In the rows, 128 means zero.
Each row is followed by its class. Each block has new classes.
[ 95  93 163 166  93 177 118 155 163 146 121 158 119  97 121 107 121 140
 164 187 138 131 145 171 165 127 154  96 148 111  95 161  82 196 199 137
 122 135  26 189 136 128 118  68 160 100 135  79  63  77 156 111 139  59
  98 104 145  87  72  41  91  97  31 150] : (78)
[153 141 138 103 134 105 142 116 114 122 117 115 139 155 135 132 102 118
 120 141 159 119 118 159 134 146 119 140 126 130 152 125 121  78 134 141
 152 147 142 151 125 131 134 129 110 134 103 141 138 144 102 145 143 142
 142 145 121 146 139 126 128 157 155 150] : (78)
[138 131 118 142 131 115 142 128 114 103  85 114 132 169 166 128 127 131
 115 170 182 136 142 121  99 163 146 112 147 126  93 124 191  82 123 158
 158  91 172 143 104 166  93 158 125  98 128 137  94 121 120 125 170 175
 119  96  99 100 118 160 119 157 120 150] : (74)
[127 123 129 126 121 124 135 120 121 129 146 134 121 135 124 138 102 137
 127 137 133 105 106 118 134 129 121 108 125 138 139 127 114 127 123 122
 113 129 129 107 163 117 127 105 125 138 126 121 141 122 127 142 141 140
 132 129 123 130 135 142 156 113 124  97] : (86)
[126 123 131 123 125 113 110 133 131 151 165 131 129 127 106 137 131 117
 118  68  86  96 112 135 128 102 125 146 126 143 157 119 100 144 134 110
 107 164 118  94 123 104 157 117 144 150 123 132 160 140 119 139 118 116
 127 155 149 140 154 134 131 105 166 107] : (74)
[128 135  95 114 128 100 128 119 119 143 139 142 137 144 127 135 125 121
 108 115 117 112 110 119 118 132 117 138 122 142 139 116 131  98 130 140
 162 129 157  87 164 113 129 125 123 148 126 140 158 140 106 138 129 155
 137 130 140 115 146 158 145  99 148 101] : (86)
[108 124 135 124 145  85 158 122 135 134 108 115 124 168 128 123 115 146
 113 125 141 133 134 157 130 156 148 108 124 134 137 130 164  95 157 147
 134 130 113 145 125 121 150 128 131 104 130 143 112 124 131 108 124 131
 125 124 132 131  94 119 128 160 120 139] : (80)
[127 132 133 138 131 139 129 134 126 120 112 132 126 136 132 128 125 125
 135 148 150 147 147 138 135 134 134 117 138 125 102 138 142 143 132 131
 143 129 110 149 112 130 121 127 136 110 132 122 101 115 143 123 144 124
 127 110 115 118 112 111 119 138 100 130] : (74)
[120 134 124 132 131 122 128 126 126 153 135 131 125 142 119 133 117 125
 100 108 119 124 110 130 107 120 138 141 131 131 152 120 136 147 154 132
 118 143 147  90 167 101 131 128 137 134 135 141 134 142 135 132 133 135
 120 121 130 124 129 139 135 109 129  87] : (78)
[ 97 125 162 128 137  87 118 139 120 124 116 104 127 154 113 119 137 116
 107  82 149 124 103 162 100 152 132 131 128 138 120 131 160 119 175 155
 144 145 123 148  88 117 141 145 133 125 117 141 130 160 113 121  93 151
 111 149 146 135 126 137 112 136 189 142] : (86)
[151 129 117 114  94 136 130 120 123 143 135 148 125 113 131 143 111 146
 142 163  96 112 121  99 138 119 121 132 127 112 154 121 111 106  89 114
 115 117 163  89 185 112 117 128 108 148 131 118 152 122 118 144 112 132
 139 138 117 136 144 145 174 109 113  93] : (86)
[137 135 110 145 152 133 122 116 132 132 166 139 136  92 119 115 129 133
 138  95  84 115 120 118 135  94 119 131 115 137 169 134 112 154 108  95
 113 166 115 130 108 123 157 133 115 148 119 131 145 135 135 116 161 134
 139 166 130 154 151 123 129 126 132 108] : (74)
[130 124 119 130 133 125 121 127 118 138 114 128 131 157 113 128 121 136
  98 118 130 143 124 125 124 130 132 144 130 134 142 122 133 117 132 118
 128 129 152 103 137 107 136 139 127 134 131 134 147 147 117 137 143 150
 127 127 132 124 133 152 136 120 134 110] : (74)
[125 111 120 125 131 120 133 120 124 145 118 114 127 114 127 132 140 115
 122 117 121 126 117 120 114 103 130 141 122 127 119 130 154 132 117 125
 133 111 131 120 124 135 161 128 124 129 138 132 141 138 122 131 128 136
 119 128 137 139 135 135 131 136 125  90] : (85)
[127 132 130 124 135 100 132 123 125 129 123 126 138 142 122 128 120 129
 123 133 150 123 111 142 123 135 121 127 133 131 142 128 127 117 137 130
 129 142 135 137 137 135 132 126 124 132 119 145 139 134 122 131 127 135
 127 136 133 129 124 114 126 112 142 140] : (78)
[122 114 141 128 134 112 135 131 120 128 110 115 130 153 120 121 125 128
 130 156 145 122 135 135 122 148 130 111 136 128  95 134 135 117 153 151
 129 111 130 145 137 102 115 134 137 113 135 133 111 122 123 132 114 135
 124 119 122 114 108 141 127 130 116 134] : (74)
[135 141 115 114 146 125 131 126 129 122 126 107 135 148 127 122 117 126
 115 117 127 137 121 122 124 136 134 125 128 116 134 125 147  92 125  98
 142 139 148 125 105 129 134 144 123 122 126 148 126 144 115 120 143 160
 139 135 122 136 128 139 124 139 125 130] : (80)
[149 134 114 110 106 166 128 119 121 143 144 142 124 100 131 137 131 107
 117 113 118 123 109 106 128 106 116 151 122 130 137 113  92 154  95 114
 108 123 182  95 142 125 115 136 118 138 130 129 150 130 121 143 136 130
 133 136 128 121 184 161 148 102 174 107] : (80)
[114 127 133 109 111 118 110 129 139 172 175 142 125 114  95 129 123 121
 132  66  73  92 107 141 142  94 116 165 107 142 185 122  66 174 145  95
 100 182 103  95 164  92 162  97 131 166 145 106 166 146 125 135 123  86
 128 169 187 152 128 119 140  85 167  94] : (74)
[125 145 120 103 145 107 126 118 101 136 118 113 122 157 128 138 122 128
  95 111 135 125 121 119 102 138 133 137 126 132 129 121 159 102 127 149
 135 120 195  79 129 118 125 146 122 136 127 147 139 149  98 130 123 166
 141 132 142 122 137 157 139 124 160 109] : (74)
[109 129 142 129 132 122 119 130 126 136 139 134 129 133 114 126 129 128
 145 109 113 115 115 136 133  76 118 142 126 143 154 130 101 144 142 111
 126 148 110 114 151  99 136 122 135 144 120 126 145 138 127 132 120 103
 139 143 147 135 136 131 153 114 140 116] : (74)
[151 127 110 116  91 252 113 145 127 136 156 170 119  63 149 141 145 112
 133 126 114 124 100  94 140 100  93 167 131 129 134 120  53 183  76 106
 121 111 189  93 179 120  89 115 113 166 129  99 181 116 112 168 130 101
 140 131 139 131 204 167 158  90 224  63] : (80)
[122 133 150  96 127  91 140 132 128 140 156 126 131 165 114 127 115 125
  99 116 141 115 122 145 125 139 143 143 120 137 149 111 133 106 150 137
 116 139 145  90 170 104 114 123 137 142 126 139 162 167 109 138 116 132
 122 127 164 125 125 141 147 116 168 116] : (78)
[119 127 112 152 135 133 113 132 130 136 150 135 123 118 117 136 165 128
 109  84  68 138 126 102 115 119 140 143 113 132 115 113 144 163 124 127
 118 102 129  76 128 113 127 143 122 134 150 122 127 128 147 141  86 133
 119 121 142 105 150 148 143  80 152  66] : (78)
[127 123 132 113 126 108 127 119 123 152 130 139 121 145 126 130 118 133
 108 164 121 107 112 122 146 143 115 139 123 131 156 119 116 126 131 140
 125 126 168  77 189  99 121 129 122 145 125 124 160 131 117 164 130 131
 123 132 114 119 135 156 156 103 143  99] : (86)
[138 134 128 125 139 110 131 117 128 134 116 126 123 139 117 131 117 129
 113 107 133 113 111 127 123 131 121 144 126 131 136 132 134 133 127 127
 133 136 146 109 117 114 138 171 138 145 144 123 140 144 126 130 126 142
 131 140 131 135 142 136 120 122 127 113] : (85)
[124 126 123 128 137 121 119 131 116 134 142 132 119 133 116 132 137 123
 111  90  97 136 119 106 115 120 131 138 125 137 131 123 163 136 114 126
 123 123 149  94 145 102 125 140 135 142 139 140 135 124 120 134 102 133
 127 130 130 119 149 148 141  95 154  93] : (78)
[132 130 135 102 136  96 113 119 119 160 136 136 129 157 118 134 113 121
  94 128 125 109  99 134 126 128 127 145 119 135 157 122 119 126 139 137
 119 126 172  78 190  85 127 136 130 128 138 138 165 145 113 149 134 147
 119 132 169 126 139 168 169  91 168  80] : (86)
[107 124 145 117 131  99 123 125 126 138 116 120 130 159 119 124 130 120
 103  87 150 142 120 175 106 143 129 123 130 122 124 128 141 137 177 147
 143 145 122 137 120 118 129 145 147 118 129 140 128 146 124 128 100 118
 109 114 139 114 143 110 124 116 164 139] : (86)
[120 152 142 122 135  81 132 135 125 133  94 114 102 171 137 136 126 135
  97 151 162 131 130 145 127 165 138 127 134 132 105 125 166  93 143 159
 123  95 157 119 141 120  97 140 135 117 146 113 126 137 114 128 115 151
 115  88 150 112 110 160 139 130 140  99] : (74)
[150 151  84 144 151 155 126 116 125 109 123 123 127  67 145 127 135 130
 147 127 124 152 137 102 132 105 128 127 139 122 124 131 163 121  74  96
 131 112 121 140  73 149 135 145 105 128 125 126 135 117 140 124 162 158
 144 143  85 150 132 143 117 156  70 112] : (85)
[136 118 133 124 134 122 133 128 205 134 127 128 128 141 122 123 119 124
 116 127 124 125 129 135 126 132 135 127 147 123 131 128 127 131 137 132
 123 138 128 107 141 117 130 125 127 136 135 130 125 139 126 134 139 130
 118 127 127 112 122 128 130 112 117 127] : (74)
[121 129 125 125 125 121 128 127 124 146 121 117  97 121 121 121 146 112
 119  99 113 122  99 133 107 122 126 157 125 122 126 130 142 137 124 135
 121 109 117 117 119 123 144 128 131 130 148 115 143 123 131 129 130 136
 113 124 158 133 122 142 129 127 123  93] : (85)
[131 124 130 127 136 108 135 151 117 113  92 108 147 160 140 131 138 133
 111 163 163 141 143 123 119 157 139 124 136 128 105 123 176  93 138 149
 150 100 156 122 123 131 110 143 126 109 136 138 108 127 124 136 129 155
 126 114 125 108 111 152 133 158 114 149] : (74)

Each row is followed by its class.
[125 180 115 136 133 142 143 147 129 131 126 136  65 132  93 141 118 116
 125 162 135 135 142 141 128 150 125 119 125 133 105 126 139 130 110 118
  98 122  81 123 124 123 134 137 148 119 168  51 131 125 149 129 116 142
 131 103 157  86  86 139 127 129 112 146] : guri
[127 147 148 113 124 109 122 136 129 126 137 112 111 122 129 121 134 135
 140 116 132 118 130 149 145 124 133 125 151 129 134 137 151 110 117 145
 112 128 120 131 133 134 142 161 140 124 110  87 129 133 119 129 133 119
 131 132 136 124 155 134 120 131 146 113] : bozaz
[130 144  87 132 137 128 100 148 135 149 119 185  82 128 116 131 130 123
 107 130 136 125 164 147 132 127 139 117 109 128 103 140 111 132 126 123
 112 133 107 138 125 118 152  90 115 126 128  56 120 119 118 125 135 133
 115 159 129 116 122 115 128 130 152 100] : bozaz
[119 161 131 124 126 133 137 142 124 132 137 123 107 131 115 132 119 125
 137 142 136 138 130 152 137 134 139 121 155 129 122 134 157 128 109 142
 102 129  88 128 123 134 138 159 154 119 146 112 125 124 125 125 124 141
 134 116 159 102 114 139 126 130 134 140] : bozaz
[118 190 144 117 116 152 143 140 125 123 139 100  72 125 136 131 124 120
 149 138 138 131 146 149 138 138 125 120 159 133 128 135 169 125 104 149
  89 112  69 122 122 114 141 158 153 125 148  50 132 124 133 134 129 129
 157 110 137  72 128 137 123 128 133 140] : bozaz
[132 137  90 131 136 152 118 114 127 120 123 115 127 114 159 125 133 121
 136 121 118 115 121 103 128 133 125 133 140 132 136 112 136 126 143  99
 133 133 140 121 134 107 127 120 128 136 124 130 126 130 129 134 130 125
 154 121 123 100 130 134 131 127 117 154] : bozaz
